Below are the code and all the weights of a small trained network. Each question names an input and a class and asks about switching units off, where a switched-off unit gives its printed mean instead of its output.

import numpy as np


def w(rows, s, z=0):
    codes = np.array(rows[::2]) - 128.0
    scale = np.full(codes.shape[1], s)
    scale[-1] = z or s
    return codes * scale


def f(y):
    return np.maximum(y, 0)


def log_softmax(a):
    a = a - a.max(-1, keepdims=True)
    return a - np.log(np.exp(a).sum(-1, keepdims=True))


def net(x, mask):
    res = np.array(x, float).reshape(1, 5) / 4 @ E
    y = f(res @ A[0][:, :-1].T + A[0][:, -1])
    res = res + np.where(mask, y, B[0][:, -1]) @ B[0][:, :-1]
    return log_softmax(res[-1] @ U[:, :-1].T + U[:, -1])


A, B = {}, {}
E = w([
[132,130,111,128,123,10,123,111,83],'x0',
[169,123,100,124,20,123,145,145,156],'x1',
[147,251,126,169,131,124,72,152,141],'x2',
[126,128,127,131,127,129,128,124,127],'x3',
[126,130,129,127,128,128,129,128,129],'x4',
],0.016)
A[0] = w([
[105,129,145,132,190,129,120,120,112,227],'n1',
[135,139,116,137,136,114,120,124,116,110],'n2',
[123,139,130,139,132,146,121,133,138,147],'n3',
[119,118,133,121,137,121,134,118,110,182],'n4',
[121,82,139,117,125,128,146,122,121,212],'n5',
[143,227,127,172,126,126,80,149,136,134],'n6',
[120,97,125,118,127,132,147,115,120,204],'n7',
[112,130,134,120,152,133,131,113,114,178],'n8',
[135,131,115,124,125,41,125,111,91,134],'n9',
[145,136,121,132,110,133,127,135,145,120],'n10',
[132,112,130,117,114,127,133,131,128,127],'n11',
[122,140,133,139,151,130,110,124,121,134],'n12',
[131,112,122,120,112,120,141,119,123,136],'n13',
[130,117,132,114,115,144,140,131,142,170],'n14',
[125,89,124,104,131,130,151,115,125,212],'n15',
[126,143,131,136,147,138,116,128,123,134],'n16',
[168,126,101,118,8,125,139,146,155,135],'n17',
[121,132,127,128,138,124,126,117,111,137],'n18',
[130,136,124,135,137,114,116,126,113,124],'n19',
[125,133,133,125,132,190,139,134,156,228],'n20',
[142,193,125,161,130,124,93,143,141,131],'n21',
[130,139,128,142,139,132,115,131,139,138],'n22',
[129,129,115,130,125,45,128,119,94,134],'n23',
[132,124,136,127,132,168,125,133,149,197],'n24',
[142,130,124,135,102,122,129,146,135,120],'n25',
[132,113,125,112,123,113,146,117,106,133],'n26',
[136,127,116,126,99,126,136,137,143,155],'n27',
[145,142,123,136,111,125,124,136,142,93],'n28',
[123,127,140,129,128,207,129,138,154,250],'n29',
[135,144,122,139,129,105,112,127,117,98],'n30',
[131,133,123,134,133,142,118,138,140,125],'n31',
[120,84,125,110,129,130,155,119,120,218],'n32',
[128,142,136,138,144,122,112,123,115,122],'n33',
[101,132,141,125,208,133,114,109,107,254],'n34',
],0.019,0.0069)
B[0] = w([
[78,109,191,117,177,120,110,180,111,203],'n1',
[123,128,137,114,116,111,108,137,122,148],'n2',
[138,139,132,134,145,136,129,138,149,154],'n3',
[97,103,127,129,143,125,134,131,115,158],'n4',
[107,60,125,144,129,134,168,114,112,189],'n5',
[166,228,132,99,129,119,69,146,156,251],'n6',
[105,77,133,134,136,140,154,115,116,177],'n7',
[109,115,134,118,160,131,128,133,114,163],'n8',
[108,130,110,127,105,2,110,113,66,211],'n9',
[154,140,119,123,121,142,136,118,141,152],'n10',
[129,121,129,146,114,125,145,120,130,146],'n11',
[123,134,155,127,131,117,112,153,136,157],'n12',
[124,116,126,146,111,122,145,120,121,152],'n13',
[133,114,129,129,116,150,154,124,146,161],'n14',
[105,74,133,140,129,146,181,110,119,189],'n15',
[128,135,145,132,140,124,115,149,150,153],'n16',
[186,143,85,146,29,136,152,64,144,233],'n17',
[112,117,134,126,130,114,122,140,115,146],'n18',
[120,126,140,115,121,112,108,134,121,150],'n19',
[138,121,142,125,139,202,157,141,212,205],'n20',
[163,223,126,96,126,122,71,141,152,213],'n21',
[138,149,132,134,143,124,122,146,152,151],'n22',
[111,132,110,131,98,4,108,116,64,205],'n23',
[131,127,137,135,150,170,142,141,169,179],'n24',
[148,142,102,119,110,130,128,115,127,153],'n25',
[116,122,121,145,124,109,144,124,112,157],'n26',
[145,126,119,139,97,144,148,111,145,160],'n27',
[152,148,106,113,122,140,121,114,129,150],'n28',
[137,121,138,131,145,199,144,139,196,222],'n29',
[126,131,135,107,109,110,100,129,125,156],'n30',
[134,144,128,136,133,135,127,135,149,146],'n31',
[112,75,129,149,131,128,156,118,113,194],'n32',
[122,129,151,120,124,112,105,144,132,154],'n33',
[85,112,188,117,191,121,114,181,115,223],'n34',
],0.013,0.025)
U = w([
[46,34,184,126,239,234,194,162,143,254],'0',
[148,193,202,101,243,192,74,215,192,130],'1',
[18,40,143,140,202,60,142,125,3,152],'2',
[91,188,181,51,148,39,24,198,73,102],'3',
[167,44,95,188,53,244,217,47,184,201],'4',
[244,218,50,100,86,235,124,100,201,72],'5',
[136,78,31,226,36,62,205,14,59,78],'6',
[211,208,27,70,45,64,60,37,90,23],'7',
],0.0045,0.0019)

Each question gives the input, the list of numbers given to net, and the class t.
The units are the neurons (one row each of A and B). Each row of codes is followed by its name. A weight is (code - 128) times the scale printed after its matrix; where a second scale follows, it is the last column's (A, B and U).
mask holds one flag per neuron, in row order. A switched-off neuron (its flag False) gives its mean, the last column of its row in B, instead of its output. The means were averaged over made-up inputs and are rounded, as every weight is.
A unit's drop is (log p(t) with every unit on - log p(t) with that unit switched off) / (log p(t) with every unit on - log p(t) with every unit switched off).
The circuit of an input: a set's keep is (log p(t) with only the set's units on - log p(t) with every unit switched off) / (log p(t) with every unit on - log p(t) with every unit switched off). Starting from the 12 units with the biggest drops (on a tie, the unit counted first), units are removed one at a time, each time the one whose removal leaves the highest keep (on an exact tie, the one counted first), for as long as the keep stays at least 0.8.
units of the circuit, in order: the units of the circuit, biggest drop first
most important unit: the unit with the biggest drop
k most important neurons: the k neurons with the biggest drops, biggest first
drop of u: that unit's drop, to one decimal
input [-2,1,-1,5,1], class 4: most important unit : n34
input [-7,1,-4,5,-6], class 4: 2 most important neurons : [n34 n1]
input [4,8,0,-8,4], class 6: 2 most important neurons : [n6 n21]
input [0,7,2,8,8], class 5: 2 most important neurons : [n9 n23]
input [6,2,0,-2,8], class 6: 2 most important neurons : [n6 n21]
input [0,0,-3,-6,-8], class 0: 2 most important neurons : [n17 n9]
input [2,1,2,4,-2], class 7: 2 most important neurons : [n34 n1]
input [0,-2,-6,1,-3], class 0: 2 most important neurons : [n9 n23]
input [1,4,5,-7,8], class 7: 2 most important neurons : [n29 n20]
input [1,-7,0,4,-5], class 2: 2 most important neurons : [n6 n21]
input [7,1,-1,-2,2], class 6: 2 most important neurons : [n34 n1]
input [-5,-3,0,3,-8], class 0: 2 most important neurons : [n6 n21]
input [0,-4,-2,0,4], class 0: 2 most important neurons : [n9 n23]
input [6,5,0,-1,-4], class 6: units of the circuit, in order : [n6]
input [6,0,-1,-6,4], class 2: drop of n17 : 0.7
input [1,-7,-1,-7,5], class 2: drop of n20 : 0.2
input [-1,7,3,-8,-1], class 5: drop of n32 : 0.0
